Rows, then the matrix that drops each point onto the smallest flat space through zero that holds them:
[[-5.38  8.42]]
Matrix:
[ 0.29 -0.45]
[-0.45  0.71]

[[ 6.80 -3.20]]
Matrix:
[ 0.82 -0.39]
[-0.39  0.18]

[[-6.64  2.51]]
Matrix:
[ 0.87 -0.33]
[-0.33  0.13]

[[-2.02  8.16]]
Matrix:
[ 0.06 -0.23]
[-0.23  0.94]

[[-7.04  2.59]]
Matrix:
[ 0.88 -0.32]
[-0.32  0.12]

[[-7.85 -2.87]]
Matrix:
[0.88 0.32]
[0.32 0.12]

[[-7.24 -0.17]]
Matrix:
[1.00 0.02]
[0.02 0.00]

[[-8.19  1.60]]
Matrix:
[ 0.96 -0.19]
[-0.19  0.04]

[[1.26 7.94]]
Matrix:
[0.02 0.15]
[0.15 0.98]

[[-3.89  8.22]]
Matrix:
[ 0.18 -0.39]
[-0.39  0.82]

[[ 7.57 -0.06]]
Matrix:
[ 1.00 -0.01]
[-0.01  0.00]

[[-0.17  8.55]]
Matrix:
[ 0.00 -0.02]
[-0.02  1.00]

[[-7.28  4.09]]
Matrix:
[ 0.76 -0.43]
[-0.43  0.24]

[[0.07 8.61]]
Matrix:
[0.00 0.01]
[0.01 1.00]

[[6.69 1.69]]
Matrix:
[0.94 0.24]
[0.24 0.06]

[[-0.46 -6.75]]
Matrix:
[0.00 0.07]
[0.07 1.00]

[[ 8.67 -1.33]]
Matrix:
[ 0.98 -0.15]
[-0.15  0.02]

[[ 7.08 -1.98]]
Matrix:
[ 0.93 -0.26]
[-0.26  0.07]

[[-8.69 -3.56]]
Matrix:
[0.86 0.35]
[0.35 0.14]

[[0.50 7.67]]
Matrix:
[0.00 0.06]
[0.06 1.00]

[[-2.94  8.38]]
Matrix:
[ 0.11 -0.31]
[-0.31  0.89]

[[5.62 7.78]]
Matrix:
[0.34 0.47]
[0.47 0.66]

[[1.85 8.12]]
Matrix:
[0.05 0.22]
[0.22 0.95]

[[4.99 8.13]]
Matrix:
[0.27 0.45]
[0.45 0.73]

[[-7.73  8.50]]
Matrix:
[ 0.45 -0.50]
[-0.50  0.55]

[[6.88 8.80]]
Matrix:
[0.38 0.49]
[0.49 0.62]

[[4.79 8.65]]
Matrix:
[0.23 0.42]
[0.42 0.77]

[[6.07 7.38]]
Matrix:
[0.40 0.49]
[0.49 0.60]

[[ 2.29 -6.49]]
Matrix:
[ 0.11 -0.31]
[-0.31  0.89]

[[7.98 7.08]]
Matrix:
[0.56 0.50]
[0.50 0.44]

[[3.33 8.53]]
Matrix:
[0.13 0.34]
[0.34 0.87]

[[2.76 8.03]]
Matrix:
[0.11 0.31]
[0.31 0.89]

[[ 8.95 -4.14]]
Matrix:
[ 0.82 -0.38]
[-0.38  0.18]

[[ 6.54 -5.55]]
Matrix:
[ 0.58 -0.49]
[-0.49  0.42]

[[ 7.03 -4.84]]
Matrix:
[ 0.68 -0.47]
[-0.47  0.32]

[[-8.18 -1.13]]
Matrix:
[0.98 0.14]
[0.14 0.02]

[[1.25 6.61]]
Matrix:
[0.03 0.18]
[0.18 0.97]

[[8.27 4.80]]
Matrix:
[0.75 0.43]
[0.43 0.25]

[[-7.39 -2.21]]
Matrix:
[0.92 0.27]
[0.27 0.08]

[[-6.93 -4.47]]
Matrix:
[0.71 0.46]
[0.46 0.29]

[[1.08 8.89]]
Matrix:
[0.01 0.12]
[0.12 0.99]

[[5.07 8.01]]
Matrix:
[0.29 0.45]
[0.45 0.71]

[[-1.92 -6.73]]
Matrix:
[0.08 0.26]
[0.26 0.92]

[[-7.75 -2.47]]
Matrix:
[0.91 0.29]
[0.29 0.09]

[[8.13 4.32]]
Matrix:
[0.78 0.41]
[0.41 0.22]

[[-0.58  8.37]]
Matrix:
[ 0.00 -0.07]
[-0.07  1.00]

[[-8.76 -4.18]]
Matrix:
[0.81 0.39]
[0.39 0.19]

[[ 0.13 -8.68]]
Matrix:
[ 0.00 -0.01]
[-0.01  1.00]

[[ 0.88 -6.59]]
Matrix:
[ 0.02 -0.13]
[-0.13  0.98]

[[5.54 7.45]]
Matrix:
[0.36 0.48]
[0.48 0.64]

[[-7.21 -4.86]]
Matrix:
[0.69 0.46]
[0.46 0.31]

[[-8.61  1.79]]
Matrix:
[ 0.96 -0.20]
[-0.20  0.04]

[[6.41 1.66]]
Matrix:
[0.94 0.24]
[0.24 0.06]

[[7.54 7.73]]
Matrix:
[0.49 0.50]
[0.50 0.51]

[[1.52 8.32]]
Matrix:
[0.03 0.18]
[0.18 0.97]

[[7.74 6.06]]
Matrix:
[0.62 0.49]
[0.49 0.38]

[[-0.99  7.57]]
Matrix:
[ 0.02 -0.13]
[-0.13  0.98]

[[6.50 4.66]]
Matrix:
[0.66 0.47]
[0.47 0.34]

[[-8.07  3.90]]
Matrix:
[ 0.81 -0.39]
[-0.39  0.19]

[[3.37 7.26]]
Matrix:
[0.18 0.38]
[0.38 0.82]

[[6.95 2.26]]
Matrix:
[0.90 0.29]
[0.29 0.10]

[[6.71 8.22]]
Matrix:
[0.40 0.49]
[0.49 0.60]

[[-3.88  7.23]]
Matrix:
[ 0.22 -0.42]
[-0.42  0.78]

[[-7.87 -8.79]]
Matrix:
[0.44 0.50]
[0.50 0.56]

[[7.48 6.18]]
Matrix:
[0.59 0.49]
[0.49 0.41]

[[-1.42 -7.94]]
Matrix:
[0.03 0.17]
[0.17 0.97]

[[-8.53 -1.99]]
Matrix:
[0.95 0.22]
[0.22 0.05]

[[5.96 8.29]]
Matrix:
[0.34 0.47]
[0.47 0.66]

[[-3.92  8.06]]
Matrix:
[ 0.19 -0.39]
[-0.39  0.81]

[[-7.30 -4.16]]
Matrix:
[0.75 0.43]
[0.43 0.25]

[[-1.72  7.31]]
Matrix:
[ 0.05 -0.22]
[-0.22  0.95]

[[ 6.48 -4.18]]
Matrix:
[ 0.71 -0.46]
[-0.46  0.29]

[[ 8.19 -3.02]]
Matrix:
[ 0.88 -0.32]
[-0.32  0.12]

[[ 1.22 -7.28]]
Matrix:
[ 0.03 -0.16]
[-0.16  0.97]

[[8.31 2.43]]
Matrix:
[0.92 0.27]
[0.27 0.08]

[[-8.96 -8.08]]
Matrix:
[0.55 0.50]
[0.50 0.45]

[[ 7.82 -6.92]]
Matrix:
[ 0.56 -0.50]
[-0.50  0.44]

[[ 7.57 -1.21]]
Matrix:
[ 0.98 -0.16]
[-0.16  0.02]

[[-6.33 -1.46]]
Matrix:
[0.95 0.22]
[0.22 0.05]

[[-4.60  8.40]]
Matrix:
[ 0.23 -0.42]
[-0.42  0.77]

[[5.94 8.90]]
Matrix:
[0.31 0.46]
[0.46 0.69]

[[-0.22  7.87]]
Matrix:
[ 0.00 -0.03]
[-0.03  1.00]

[[5.64 7.72]]
Matrix:
[0.35 0.48]
[0.48 0.65]

[[ 2.06 -7.01]]
Matrix:
[ 0.08 -0.27]
[-0.27  0.92]

[[-1.68 -6.53]]
Matrix:
[0.06 0.24]
[0.24 0.94]

[[7.33 7.00]]
Matrix:
[0.52 0.50]
[0.50 0.48]

[[-6.13  7.55]]
Matrix:
[ 0.40 -0.49]
[-0.49  0.60]

[[-7.86  1.05]]
Matrix:
[ 0.98 -0.13]
[-0.13  0.02]

[[ 1.50 -8.60]]
Matrix:
[ 0.03 -0.17]
[-0.17  0.97]

[[6.46 0.68]]
Matrix:
[0.99 0.10]
[0.10 0.01]

[[-1.01 -6.34]]
Matrix:
[0.02 0.16]
[0.16 0.98]

[[-7.50  2.45]]
Matrix:
[ 0.90 -0.30]
[-0.30  0.10]

[[ 7.42 -3.04]]
Matrix:
[ 0.86 -0.35]
[-0.35  0.14]

[[2.08 6.54]]
Matrix:
[0.09 0.29]
[0.29 0.91]

[[-5.47  8.64]]
Matrix:
[ 0.29 -0.45]
[-0.45  0.71]

[[-8.58  0.23]]
Matrix:
[ 1.00 -0.03]
[-0.03  0.00]

[[ 2.62 -8.15]]
Matrix:
[ 0.09 -0.29]
[-0.29  0.91]

[[-6.75 -5.72]]
Matrix:
[0.58 0.49]
[0.49 0.42]

[[ 6.03 -8.70]]
Matrix:
[ 0.32 -0.47]
[-0.47  0.68]

[[6.53 2.66]]
Matrix:
[0.86 0.35]
[0.35 0.14]

[[ 3.91 -6.87]]
Matrix:
[ 0.24 -0.43]
[-0.43  0.76]

[[ 4.72 -8.97]]
Matrix:
[ 0.22 -0.41]
[-0.41  0.78]

[[-8.89 -1.96]]
Matrix:
[0.95 0.21]
[0.21 0.05]

[[ 6.91 -8.83]]
Matrix:
[ 0.38 -0.49]
[-0.49  0.62]

[[ 6.96 -4.76]]
Matrix:
[ 0.68 -0.47]
[-0.47  0.32]

[[-1.30  7.23]]
Matrix:
[ 0.03 -0.17]
[-0.17  0.97]

[[1.38 8.25]]
Matrix:
[0.03 0.16]
[0.16 0.97]

[[-8.38  3.18]]
Matrix:
[ 0.87 -0.33]
[-0.33  0.13]

[[-2.22 -6.43]]
Matrix:
[0.11 0.31]
[0.31 0.89]

[[-6.71  2.62]]
Matrix:
[ 0.87 -0.34]
[-0.34  0.13]

[[-6.90 -5.16]]
Matrix:
[0.64 0.48]
[0.48 0.36]

[[ 0.43 -7.14]]
Matrix:
[ 0.00 -0.06]
[-0.06  1.00]

[[ 6.50 -4.56]]
Matrix:
[ 0.67 -0.47]
[-0.47  0.33]

[[0.78 7.25]]
Matrix:
[0.01 0.11]
[0.11 0.99]

[[ 2.27 -6.68]]
Matrix:
[ 0.10 -0.30]
[-0.30  0.90]

[[7.35 6.82]]
Matrix:
[0.54 0.50]
[0.50 0.46]

[[7.06 4.13]]
Matrix:
[0.75 0.44]
[0.44 0.25]

[[ 5.88 -8.13]]
Matrix:
[ 0.34 -0.47]
[-0.47  0.66]

[[-1.59 -8.08]]
Matrix:
[0.04 0.19]
[0.19 0.96]

[[-7.35  8.44]]
Matrix:
[ 0.43 -0.50]
[-0.50  0.57]

[[-8.54  7.19]]
Matrix:
[ 0.59 -0.49]
[-0.49  0.41]

[[-8.79  1.58]]
Matrix:
[ 0.97 -0.17]
[-0.17  0.03]

[[-7.84  4.77]]
Matrix:
[ 0.73 -0.44]
[-0.44  0.27]

[[-7.99  1.25]]
Matrix:
[ 0.98 -0.15]
[-0.15  0.02]

[[-7.67  7.20]]
Matrix:
[ 0.53 -0.50]
[-0.50  0.47]

[[-8.79 -4.34]]
Matrix:
[0.80 0.40]
[0.40 0.20]

[[-6.83 -1.74]]
Matrix:
[0.94 0.24]
[0.24 0.06]

[[ 6.90 -3.97]]
Matrix:
[ 0.75 -0.43]
[-0.43  0.25]

[[7.04 8.02]]
Matrix:
[0.44 0.50]
[0.50 0.56]

[[ 6.59 -5.81]]
Matrix:
[ 0.56 -0.50]
[-0.50  0.44]

[[ 3.25 -6.30]]
Matrix:
[ 0.21 -0.41]
[-0.41  0.79]

[[7.53 4.03]]
Matrix:
[0.78 0.42]
[0.42 0.22]

[[-6.42  0.94]]
Matrix:
[ 0.98 -0.14]
[-0.14  0.02]

[[ 6.65 -4.48]]
Matrix:
[ 0.69 -0.46]
[-0.46  0.31]

[[6.88 4.66]]
Matrix:
[0.69 0.46]
[0.46 0.31]

[[8.16 1.91]]
Matrix:
[0.95 0.22]
[0.22 0.05]

[[-1.98 -8.82]]
Matrix:
[0.05 0.21]
[0.21 0.95]

[[-4.17  6.67]]
Matrix:
[ 0.28 -0.45]
[-0.45  0.72]

[[ 5.90 -6.44]]
Matrix:
[ 0.46 -0.50]
[-0.50  0.54]

[[-8.15 -1.30]]
Matrix:
[0.98 0.16]
[0.16 0.02]

[[-2.96  8.64]]
Matrix:
[ 0.11 -0.31]
[-0.31  0.89]

[[ 6.01 -8.35]]
Matrix:
[ 0.34 -0.47]
[-0.47  0.66]

[[-3.24 -8.28]]
Matrix:
[0.13 0.34]
[0.34 0.87]

[[-8.84 -0.85]]
Matrix:
[0.99 0.10]
[0.10 0.01]
